Below are the code and all the weights of a small trained network. Each question names an input and a class and asks about switching units off, where a switched-off unit gives its printed mean instead of its output.

import numpy as np


def w(rows, s, z=0):
    codes = np.array(rows[::2]) - 128.0
    scale = np.full(codes.shape[1], s)
    scale[-1] = z or s
    return codes * scale


def f(y):
    return np.maximum(y, 0)


def log_softmax(a):
    a = a - a.max(-1, keepdims=True)
    return a - np.log(np.exp(a).sum(-1, keepdims=True))


def net(x, mask):
    res = np.array(x, float).reshape(1, 6) / 4 @ E
    y = f(res @ A[0][:, :-1].T + A[0][:, -1])
    res = res + np.where(mask, y, B[0][:, -1]) @ B[0][:, :-1]
    return log_softmax(res[-1] @ U[:, :-1].T + U[:, -1])


A, B = {}, {}
E = w([
[139,114,151,110,138,146,131,116,116],'x0',
[120,149,128,131,130,120,156,113,129],'x1',
[106,108,170,47,136,166,116,127,74],'x2',
[76,190,106,118,97,84,145,125,140],'x3',
[195,169,78,65,145,165,185,185,159],'x4',
[112,96,24,167,1,216,199,78,140],'x5',
],0.0088)
A[0] = w([
[27,54,170,192,100,91,101,98,96,32],'N1',
[93,111,202,216,54,86,76,42,58,36],'N2',
[44,122,57,207,107,245,174,108,111,3],'N3',
[110,149,130,25,191,52,76,130,113,106],'N4',
[87,74,86,155,74,71,47,21,75,105],'N5',
[152,109,114,137,172,161,111,75,190,1],'N6',
[55,89,43,157,2,248,159,66,83,41],'N7',
[172,228,62,85,103,145,150,194,200,244],'N8',
[78,237,45,225,146,26,144,87,137,163],'N9',
],0.0055,0.0035)
B[0] = w([
[201,184,92,95,82,167,170,108,49,177],'N1',
[165,202,2,71,123,198,216,129,16,186],'N2',
[90,164,168,160,211,129,55,214,122,198],'N3',
[158,107,217,167,125,173,64,169,143,210],'N4',
[175,82,91,88,27,212,127,128,59,190],'N5',
[109,129,113,118,135,114,91,124,172,130],'N6',
[85,185,203,229,216,51,37,122,212,254],'N7',
[197,75,131,91,71,108,162,61,97,239],'N8',
[120,61,200,62,137,156,113,104,166,213],'N9',
],0.007,0.0077)
U = w([
[45,173,202,210,235,41,2,153,181,2],'0',
[228,174,44,69,64,175,177,114,97,72],'1',
[82,39,169,109,125,136,85,65,167,224],'2',
],0.0063,0.0025)

Each question gives the input, the list of numbers given to net, and the class t.
The units are the neurons (one row each of A and B). Each row of codes is followed by its name. A weight is (code - 128) times the scale printed after its matrix; where a second scale follows, it is the last column's (A, B and U).
mask holds one flag per neuron, in row order. A switched-off neuron (its flag False) gives its mean, the last column of its row in B, instead of its output. The means were averaged over made-up inputs and are rounded, as every weight is.
A unit's drop is (log p(t) with every unit on - log p(t) with that unit switched off) / (log p(t) with every unit on - log p(t) with every unit switched off).
The circuit of an input: a set's keep is (log p(t) with only the set's units on - log p(t) with every unit switched off) / (log p(t) with every unit on - log p(t) with every unit switched off). Starting from all 9 units, units are removed one at a time, each time the one whose removal leaves the highest keep (on an exact tie, the one counted first), for as long as the keep stays at least 0.8.
units of the circuit, in order: the units of the circuit, biggest drop first
unit that matters most: the unit with the biggest drop
top k neurons: the k neurons with the biggest drops, biggest first
drop of u: that unit's drop, to one decimal
input [7,-3,2,5,-1,7], class 0: top neuron -> N7
input [4,7,7,-5,-6,1], class 1: units of the circuit, in order -> N2, N1
input [-7,8,8,4,5,4], class 2: units of the circuit, in order -> N7, N2
input [-7,7,0,4,-7,4], class 1: top 3 neurons -> N2, N5, N1
input [6,0,-6,-1,-7,-5], class 1: units of the circuit, in order -> N2, N7
input [3,-4,-2,-8,-4,1], class 1: top 2 neurons -> N7, N2
input [-5,2,-7,3,2,3], class 2: top 3 neurons -> N9, N8, N2
input [-6,6,-7,3,7,-4], class 1: top 3 neurons -> N7, N8, N3
input [-5,4,2,-1,-5,5], class 0: top 3 neurons -> N7, N3, N8
input [-8,5,3,-1,-5,-7], class 2: top 2 neurons -> N7, N3
input [0,4,3,5,1,6], class 0: drop of N5 -> 0.0
input [-3,-5,5,-3,-8,5], class 1: drop of N1 -> 0.3
input [-1,0,0,-4,-8,-6], class 1: drop of N7 -> 0.1
input [-5,6,3,8,-7,-1], class 1: unit that matters most -> N2
